Each row is followed by its class number.
[-105  198  291 -137 -142 -262   47    1  259  478 -204  168   45 -338
   -6  328   -8 -209  -82 -114 -133 -172  -92   18   72   74   26   45
  284 -318  -36 -197  394  177 -122 -260  295   32 -189   64  169 -225]	7
[ 282 -209 -195  223  440  157  -91 -161 -176 -532  176 -273  -83  -64
  163 -247   74  191 -425  567  599   31 -276   13 -407  -60  -88 -174
 -218  235  200 -119  -53   70  -60  442   -7   97  -11 -215 -186  335]	0
[-294   49  263  250 -338   85 -311  274  125  247   18  582  156 -150
 -174  760  195 -611 -228 -162 -213  618 -157 -132  -31 -613  353  295
  776  167 -209  105   79  -16 -195  -13  379  344 -818  539  112 -115]	2
[-227  220  172 -119 -215 -277  -13  -13  282  485 -248  175   77  -45
    3  441  -11 -344  151 -330 -259  127   30  -23   88    9  113  409
  351 -166 -273  -46  463  -13  -62 -280  203   53 -413  269  315  -16]	3
[  16  -59 -249 -271  309 -242  167  -44  164 -248 -238 -121  -46  -27
  190 -433 -149  278  134   76   38 -253  -43   93   54  351 -293  -21
 -395  -48 -187  -21   41   83  112  -95    9 -116  244 -309   70   96]	2
[ -90  202  210 -177  -51 -324  117  177  256  414 -401   70   -1 -310
   57  220  -64   76 -229  -40  -79 -452 -341  109   51   91 -126  -91
  533  -57 -215 -140  463 -203 -168 -152  293  102 -252  -91  471 -357]	1
[-159  -94  -18  153  -16  198 -231   -8   80 -128  174  162   76  111
  -54  357  147 -392  -59    5  -27  463   14 -167 -178 -418  264  322
  117  242 -104  110    2  183  -26   97  150  246 -338  296 -112  277]	0
[-411  174  131  -91 -301   -9 -143  207  323  367   10  379  178  139
 -143  711  128 -491   96 -438 -467  422   84 -243   -8 -366  317  580
  345  100 -367  202  211   94   25 -236  256  242 -448  527  117   61]	10
[  92  -55 -151  230   75  233 -122  -69 -130   12  165   46   -3  145
 -120  127  162  -43 -127  100   87  152  130  -90  -90 -225  227  167
   25  112  -37   70 -212   88  -48  308  -51   39 -105  130  -83  179]	2
[  36 -253 -281  125  172  116 -167  -96  -20 -528   38   64  -23   76
   98 -216    5 -156   77  197  110  348   53  -35    4 -119   21  143
 -284  160  -75   96 -247  171  108  159   26   10  -79    5 -216  262]	0
[-153  100  -69 -257 -198 -106   92  262   85  113  -92   56    9  260
 -103   69 -107  127  273 -304 -470   19   37   23  148  102 -260   48
   60  210 -269  178 -314 -203  178 -196    2   -3  110   80   77 -223]	1
[  56 -101 -265   18   -8  151    1  131 -219 -291  169  -84  -31  316
  -66 -247  -30  251  190   -2 -178  148   90   73    2   30 -257 -174
 -211  348  -56  197 -688 -119  170   99 -188  -94  264  -29 -194  -23]	2
[ 136  108 -151 -210  176 -175  202 -142   23  284 -125 -277 -149  -34
  -10 -146  -35  360 -100  119  131 -605  -29   63   52  365 -113  -22
 -102 -143  -83  -58  153  -77  -20  118  -30  -33  203 -299  218  -71]	1
[ -52  198 -170 -346  -66 -108  215   28   78  455  -30 -161  -45  310
 -174  -28  -50  226  329 -331 -354 -306  248  -17  202  291 -109  225
 -173  -27 -243  178 -200  -72  174 -102 -152 -123  379  -76  122  -91]	4
[-326  133  182   -1 -351  -27 -142  300  195  333  -87  427  145   15
 -153  586   65 -386   81 -377 -472  367   16  -75   85 -352  133  276
  530  161 -337  140  -19  -37  -49 -187  265  168 -439  428  168 -220]	2
[-170 -206 -285  -32  -59  190 -161  148   14 -456  149  278   52  383
 -108    1   -6 -274  417 -250 -432  687  322 -173  119 -256   90  448
 -312  267 -155  328 -504  145  262  -43  -71  -38   23  321 -288  222]	1
[-221 -183 -181   97 -213  401 -248  139  -82 -344  448  202   54  545
 -211  316  141 -392  281 -231 -347  851  283 -259  -79 -474  221  383
 -163  463 -159  375 -600  146  203   70  -89  210  -47  431 -428  331]	9
[-101 -105   35  228 -189  159 -234    7  -90 -117  281  332  106   50
  -64  281   64 -481   31  -15 -163  681  120 -127  -72 -411  205  258
   15   70   32  106 -288  263  -55   20  176  114 -331  364 -304  161]	3
[ -28   49  -79 -224  177 -270   73  -62  230   25 -265    4  -22 -148
  141 -139  -99   18   35    0   60 -230  -73   57   56  233 -133  132
  -98 -142 -177  -40  237   90   44 -126  151  -63    2 -174  175   -6]	4
[   6  169   44 -164   77 -361   98 -103  179  326 -241 -121  -32 -127
  134  111  -27   14  -54  -55   54 -207 -133  110  -65  290 -119  138
  204 -183 -141 -162  446 -109  -42 -120   82  -24 -177  -38  339  -22]	6
[  23   90 -148  -56  -14   68    6  -40   40  309   27  -22  -35  131
 -150  123   81   15   12  -49  -93  -97  153  -42   44    2  107  194
   41    8 -117   65  -84   32  -22  110  -32   20   63   67   60   20]	8
[ -80  -47 -191   47  -82   25 -121   -5  -25 -161   78   57   41  356
  -28   11   -1 -189  380 -158 -311  529  237  -46   51  -56  -22  344
 -182  165 -128  170 -292   -8  165  -67  -69  -43  -73  292 -173  246]	8
[  57  -81 -387 -232  311 -132  151 -202  -65 -117  -38 -354 -213  167
   78 -283 -133  308  277  135   46 -338   78  140   49  492 -256  -62
 -447  -21 -162  121 -117  190  127  -30 -105   43  342 -268   27  108]	3
[-107 -104 -169   44    8  279 -136   89  -64 -269  333   84   68  407
 -148  176  109 -158  157 -104 -202  528  175 -181 -178 -268  108  306
 -174  334  -69  212 -359  116  139  123 -110   62  -46  285 -286  349]	7
[-179  -68 -251 -243   -8  -42   42  108  196 -288  -86  135   64  337
  -33 -235 -134  -28  545 -326 -454  287  273  -90  234   46 -134  346
 -476  139 -312  301 -356  115  339 -236  -88 -198  219   78 -172  152]	4
[ 144   45 -288 -385  483 -345  356 -202    7   12 -254 -540 -288  -74
  200 -460 -190  649  153  189  203 -899  -78  270   40  804 -455 -290
 -406 -217  -83  -84  189   69  107  -60  -84  -83  489 -589  237  -67]	7
[ -38   60 -213 -387  243 -142  209  -12  108  -23    0 -353  -77  337
   40 -194  -42  352  253 -147 -123 -313   41  -16  -43  357 -298   91
 -392   74 -206  123  -59  -42  270  -95 -192  -67  443 -182   31  134]	6
[-183  196  -93 -501  192 -429  284  -30  304  415 -376 -186 -116   -5
   16   70 -188  215  382 -248 -260 -640   37  119  211  590 -228  121
 -102 -219 -357   23  368  113  107 -367   89   55  214 -207  388 -154]	7
[ 200 -161 -192  245  256   11  -97 -122 -239 -401   71 -120  -48   84
  179 -192   14   17 -128  294  289  320  -74   51 -267   -9  -69   76
 -157   91   93  -47  -38  -37  -28  275  -67  -65 -197  -45 -103  303]	3
[ -29 -152   63  339 -142  228 -291   -2  -82 -220  279  342  112  -58
  -71  328  146 -480 -125  102  -48  708   66 -157  -93 -524  266  205
   62   88   97   55 -248  311 -104  118  180  119 -361  412 -364  169]	5
[-212  -10  -28  -37  -46  104 -142   28  154  -53  119  125   77  241
  -90  348   87 -309  158 -177 -212  342   49 -230  -76 -344  157  416
   23  214 -227  140    1   92  101   -6  143  163 -196  299  -76  234]	1
[ -52   11  -80 -177  144 -227   59  -18  238   -3 -266   46   29 -192
  146 -143 -109    2  -20    4   55 -158 -116   28   41  155  -73  106
  -53 -116 -136  -74  239   98  -15 -120  160  -54  -38 -149  153    6]	10
[  98  281  -46 -421  176 -324  340  -88  240  596 -308 -323 -117  -70
   29 -104  -85  421  -47  -76   29 -857  -18   90   53  546 -185  -24
  -46 -291 -159 -162  423  -54   -8 -101  -19  -84  357 -353  398 -167]	9
[ -77  193   80 -138   76 -296   51  -37  194  281 -262  -68    9  -42
   81  154  -17  -95   88 -165 -109  -90  -42   15   34  143  -25  303
  131 -164 -198  -63  425  -75   17 -126  103  -50 -213   85  288   23]	4
[ 104    0  161   67   40 -125   -4 -119   15  107  -58    2  -18 -347
   88   60   -3  -57 -305  244  221  -85 -211   55  -78    4    0 -158
  128 -214  111 -237  180  155 -190   24  185   24 -160  -80   -7  -56]	3
[   7 -111   22  358 -100  202 -307  112 -161 -114  104  298   46 -112
  -39  314  129 -342 -382  244  132  459 -221    9 -200 -458  175    7
  502  277   26   28 -161  -68 -228  267  233  270 -552  251  -68  -35]	8
[ 126 -195 -104  348  213  256 -278  -91 -129 -459  250   19  -13   16
   42  153  198 -201 -350  381  388  450 -184 -127 -375 -413  180   94
   -2  260   47   19  -33  150  -51  410  122  217 -308  136 -245  372]	4
[-297  126   97 -199 -369  -75  -14   97  225  285   10  295   92  152
 -158  355   -5 -361  386 -461 -597  317  264 -112  230 -109   69  318
    8  -69 -213  153 -111  200  132 -394  127   -4  -16  375  -87  -81]	1
[ -63 -107  -78  169  114   -3 -196 -110   31   46  -73   99 -118 -266
  -29  427   97 -257 -162  237  166   91 -131   12  -55  -99  217  153
  291   30  -49   -5  301  231 -177  147  294  315 -439  120  125   40]	7
[ -90  159  -30 -277   33 -239  168  236  132  248 -246  -71  -31   -2
   -4   48 -104  249   -6 -142 -215 -309 -145  140   43  245 -311  -52
  172  102 -274   60   -7 -166   38 -131   57   39   52  -74  260 -273]	0
[-129  -59  -96   80 -222  136 -150  238  -78  -41  139  236   33  231
 -175  301   80 -187   67 -191 -321  522   83  -42  -26 -247   43  116
  189  315 -161  231 -387  -53   74   28  -10   95 -169  305 -124  -77]	5
[ -80  139  -61 -365  199 -364  183 -129  232  372 -277 -198 -140 -155
   67   90 -102  148  129  -25  -47 -567  -88  123  132  493 -139   35
    6 -200 -216   -9  387  130   -1 -244  145  144  108 -147  363 -165]	6
[ -75   39    3 -107  122 -239  -10  -85  295  106 -351   94   11 -314
  178    1  -41 -110 -151   89  149 -247 -181   37   40   74   21  115
  135 -166 -172 -111  450  131 -111 -100  310   49 -217 -115  255  -23]	10
[ 236  -21 -182   11  285 -192   44 -229  -64 -165 -101 -339 -132  -82
  220 -316  -20  235 -119  323  361 -176 -165  174 -159  364 -237 -108
 -147  -78   73 -195  214  -69  -12  129  -48  -69   37 -219   73  154]	8
[-229   27 -122 -227   -5 -116   61  -18  215  258  -76   42  -71  106
  -99  262  -62 -161  353 -223 -336  -64  165  -52  179  137   75  302
  -68  -26 -312  172   67  249   83 -240  125  187   16   95  124  -25]	9
[ 146   -3  128  107  134 -156  -38 -176  -53  101  -81  -57  -87 -532
  136   45   55  -52 -535  402  457 -178 -348  131 -190  110  -25 -289
  203 -265  212 -287  379  135 -293  126  288  136 -222 -189   71 -109]	10
[ 265 -216 -287   46  511   94   51 -101 -243 -601  149 -413 -132   93
  155 -429    1  456 -246  520  484 -179 -213   55 -345  160 -280 -234
 -404  236  174  -44 -187  -20   34  396 -162  -36  224 -374 -197  338]	7
[ 115 -151  -81  161  264  140 -139 -110  -65 -309  166  -98  -28   36
   90   51  131  -57 -310  339  369  122 -212  -69 -339 -193   66  -22
    9  166   15  -39   39  100  -45  291   57  193 -146  -34 -100  279]	6
[-176  137  -34 -199 -106 -165   60   59  220  250 -120   61   63  214
  -46  169  -71 -169  361 -385 -441  194  202  -45  108   92  -31  435
   -6   13 -236   85   77  -16  109 -246   37  -43  -58  238  130   98]	9
[ -82   64  -17 -139  -62 -120   78   50  101   17   15   36   26   94
  -28   14  -23    8  227 -197 -279  115  133   -8   81   90 -157   60
 -231  -79 -138   45 -177  180  140 -215  -22  -89  154  125 -151   15]	2
[ -37 -133 -148  136  133   75 -176 -132  -52 -151   69   15  -97  -24
  -20  230   51 -230   52  142   68  232   44  -37  -30  -96  136  207
  -10   72  -65  131  -13  256  -23  120  153  195 -234  134  -43  151]	4
[-135   99  226  176 -122 -146 -179  -23  182  287 -155  264   98 -245
   60  528   69 -459 -205  -35   56  308 -167  -46 -114 -266  265  373
  538 -100  -99 -138  560   12 -223  -26  312  147 -732  306  266   37]	3
[ -23  129 -138 -119   18  -12   94  -44   52  293   -1  -81  -30  219
 -111   64   48  131  164 -181 -147 -206  212  -35   63  104   24  196
  -93  -17 -213   89  -66   26   76   22  -93  -50  162    4  106   25]	2
[-101   88 -176 -119  -88   29   46    9   35  300   30  -14   10  302
 -161   88   27    8  229 -245 -311    2  244  -90  107   33   82  263
 -106   51 -223  192 -235   45  108  -16  -50  -21  139  101    6   19]	10
[-451  226   69 -329 -231 -195   39   80  364  488 -188  210   93  166
 -124  472  -54 -346  558 -648 -643   72  280 -128  242   70  146  527
   75 -137 -398  202  237  227  152 -526  133   37 -107  346  225 -126]	10
[-232  153  143   -6 -189 -199  -91   13  274  312 -135  234  133   -6
  -49  438   44 -376  168 -297 -308  325   79  -78   78 -146  161  463
  300  -39 -287   -4  248   34  -20 -204  196   25 -460  381  194   88]	2
[-139   30 -140 -204   51 -169   19  -61  124  160  -61  -90 -101   46
  -17  201  -25  -33  251 -129 -157 -110   55  -16  125  217  -31  202
  -70  -23 -222  104  144  155   68 -142   87  165   25   28  116  -30]	5
[-100    0 -280 -294   36   33  116   41   83  -50  178 -150   -3  480
 -107  -81  -31  175  351 -215 -342   83  177  -77   -9  145 -170  194
 -427  243 -226  261 -375   55  281 -100 -175   33  400   40 -154  187]	6
[   8  123  -24 -210   16 -203  168  180   63  237 -231  -96  -58  -57
   -3  -33  -86  339  -92  -56  -94 -396 -188  141   36  265 -302 -196
  174   60 -129  -12   54 -192  -21  -72   24   13  117 -201  229 -286]	5
[ -22  136   48 -268  246 -442  158  -11  310  158 -406    3    9 -385
  242  -56  -95  106 -237   56  184 -397 -296  133  -43  317 -126   32
  137 -237 -214 -237  578   27 -109 -150  212    1 -144 -220  393 -100]	2
[-355   58   -4   66 -331   68 -196   49  176  212   13  368  159  278
 -157  501   77 -637  425 -511 -545  690  349 -183  122 -362  329  632
  186   87 -304  223  -39  123   73 -213  105   26 -419  598  -15  192]	10
[-198   83  -78  -58 -286  128  -75  118   44  341  116  238   74  378
 -256  390   54 -274  317 -434 -495  321  340 -168  162 -214  249  498
   73   93 -259  273 -254   39   97  -86  -68   45  -70  335  -22    7]	3
[-194   69  -15  -28 -306   58 -103  256   53   82    5  253   64  248
 -135  275   14 -180  248 -342 -475  396  129  -52   96 -191  -52  216
  172  243 -257  255 -313  -81  140 -133   73   36 -143  315  -31 -128]	4
[-111  183 -118 -260   10 -136  149  -19  123  487 -158  -77  -46  109
 -105  106  -10  125  102 -228 -180 -345  142  -10  112  228   -4  221
   -9  -99 -249  103   80  -14    9  -68    9   -4  110  -49  223  -72]	10
[ 131 -276 -378  115  246  117 -120  -92 -122 -658  103   29  -24  109
  131 -333  -19    0   17  261  180  350   53   12 -122  -43  -71   77
 -428  191   -3  106 -319  199   72  194  -68  -28   52  -38 -274  290]	5
[-236  256  155 -139 -271  -25    5   89  318  737  -90  294  131   71
 -254  589   95 -318  111 -461 -473   39  183 -179  165 -203  360  500
  357 -114 -259   93  234   55  -21 -185  129   81 -200  353  242 -132]	6
[ 200 -291 -342   81  316   58  -46 -158  -79 -639   21  -77  -33   33
  179 -517  -66  131  -29  379  308   79  -25   46  -73   63 -137 -106
 -440  103   33    8 -266  174   58  199  -65 -104  153 -251 -221  259]	5
[ -64   87 -162 -510  211 -384  296    5  320   34 -388 -144  -10    5
  183 -508 -249  350  329 -119 -202 -537  -12   98  238  510 -399   57
 -375 -171 -273  -18   93  -22  159 -339    3 -220  365 -371  198  -72]	8
[-132    1  -91  129 -211  280 -230   33    0  199  173  257   55  253
 -239  401  191 -379  103 -165 -297  430  259 -188   68 -386  374  436
  163  155 -156  224 -219  119  -24  100   36  167 -213  434  -99  104]	8
[-135  117 -110 -210  -73 -186   88   17  117  160 -108  -32   28  286
  -31   15  -83  -11  453 -343 -383  114  223   20  135  236 -113  329
 -131  -11 -202  105  -26  -67  182 -236 -109 -135   35  143   73  106]	7
[-169   40  159  222 -131  -41 -241  -58  151  211 -100  276   52 -201
  -11  589  137 -584  -97  -71    0  436  -36  -67  -37 -306  339  423
  505  -19  -79  -71  435   98 -181  -10  287  205 -691  396  183  111]	0
[ 138   26  -69 -168  187 -224  183 -102   22  -14  -66 -219  -49 -168
  120 -320 -114  269  -67  179  128 -347 -110  100  -36  321 -310 -238
 -300 -188   60 -137  -63  149    5  -59   54 -142  303 -280  -76  -26]	10
[ 293 -366 -257  278  444  149 -197 -213 -230 -780   91 -118  -92 -178
  286 -497   25   47 -315  649  607  151 -179   52 -228  -79  -63 -175
 -277  112  210  -88 -188  138  -61  421   51  -22  -99 -269 -231  293]	0
[-134  149 -164 -419 -112 -224  259  234  133  244 -160 -125  -18  292
  -86 -120 -161  361  380 -371 -508 -276   94   96  207  363 -414  -39
 -136  137 -324  189 -283 -165  238 -278 -117 -129  416 -114  110 -242]	5
[ 146  -14 -324  -54  231    6  114 -132 -150  -12   43 -264 -146  201
  -36 -219   31  339   41  103  126 -253  137   55  -45  266 -144    5
 -310   33  -68   81 -195  -14   78  221 -187  -98  269 -218   -4  114]	2
[ -62  -18 -258 -230  113 -117   94  -92   22   24  -42 -176 -144  156
   -2  -61 -122  132  364  -45 -140 -189  130   55  147  341 -173   64
 -305    3 -200  166 -108  180  135 -133  -13   60  239 -119   45    7]	3
[-228  203   85 -239 -240 -184   87  320  246  463 -262  204   67   54
 -135  324  -97   23  142 -355 -497 -125  -27   44  160   74 -140  118
  379  113 -313  107   21 -142   29 -258  189   98 -102  120  270 -306]	7
[  71   33 -158   56   74  118  -69  -56  -66  133  103  -38  -33  117
 -112  119  104  -26 -110   65   63  -19   81  -44  -62  -61  140  199
   47   53  -63   48  -61   10  -56  251  -56   49  -57   69   15   68]	8
[ -75  220 -308 -485   26 -128  321   74  110  362  -74 -229  -46  411
 -196 -177 -124  435  425 -408 -457 -345  318   20  181  464 -250  166
 -424   25 -295  225 -310  -15  252 -176 -244 -166  606  -53   65  -25]	10
[-179   89  321   57 -258  -65 -141  -48  184  324   16  323  101 -308
  -30  530  105 -568 -138  -77  -91  234  -96 -112  -10 -338  255  194
  418 -186  -56 -147  330  207 -178 -144  383  117 -473  295   45  -89]	1
[ -97  194  -28 -498  127 -509  335   43  385  392 -442  -44    2 -177
   88 -208 -268  308   95 -162 -130 -637 -116  149  168  555 -267   30
  -88 -269 -253  -76  359   25   25 -362  114  -69  207 -330  399 -240]	3
[ -11 -211  -21  383 -127  274 -286  -66 -158 -333  334  269   56  -14
  -42  221  148 -465  -79  150   47  715   82 -120 -129 -487  223  144
  -25  157  131   69 -346  311  -49  169  133   87 -310  333 -448  218]	0
[-136  -78 -258  -89   62    3  -52  -89   55  -39   -2  -22 -108  130
  -60   78  -20  -86  329  -30 -179   16  166   -7  152   87  -12  213
 -183   56 -208  215 -108  221   70  -81   57  153   30   69  -33   86]	8
[-133  -27 -148 -129  103 -131  -23   14  202 -103 -214  139   35  -49
  100  -79  -69 -101  107  -78  -84   70   -4  -14   73   46  -15  221
 -120  -35 -225   70   78  133   46 -123  134  -12 -102    3   79   40]	10
[ 145 -118 -178  193   44  248  -85  -66 -167  -50  212   12  -70  100
 -109   41  123  -11 -145  192  141   72  109  -88  -69 -159  160  116
  -22  113   35   98 -255   81  -68  314  -52   39  -37   -1 -117  136]	9
[-177  -24   89   66 -202   37 -122   35  118   10  104  295   97   29
  -81  280   30 -406  175 -182 -297  436  156 -149   58 -310  120  284
   -5   -6 -102   86 -153  250   29 -139  187   11 -212  333 -230   78]	9
[   0 -210  -28  497 -131  359 -358  128 -300 -331  364  378   68   26
 -101  322  184 -393 -258  171   72  778  -24  -47 -293 -570  234   19
  315  376  115  135 -440   47 -140  303  138  218 -490  353 -234   67]	2
[-200  -19 -264 -220   90  -36   21  -27  127   19  -33  -48  -72  229
  -98  122  -64  -72  464 -218 -346   88  239  -29  173  163  -17  325
 -253  117 -283  254 -108  234  195 -168    9  105  119  160    6  113]	0
[ 318 -232 -277  350  251   95 -170 -258 -303 -522  137 -205 -105   60
  162 -281   68   69 -181  473  468  291  -33   87 -240   26  -76  -77
 -187  138  195  -79 -147    6  -52  405 -101  -46 -133  -33 -205  368]	5
[ -97 -152 -254   29   12   74 -102  -78  -97  -77  188   34 -122  136
 -107  230    2 -168  229   -1  -83  238  154   -1   13   31   82  189
  -92  115  -92  225 -214  266   42   -8   25  225  -49  114  -77  102]	3
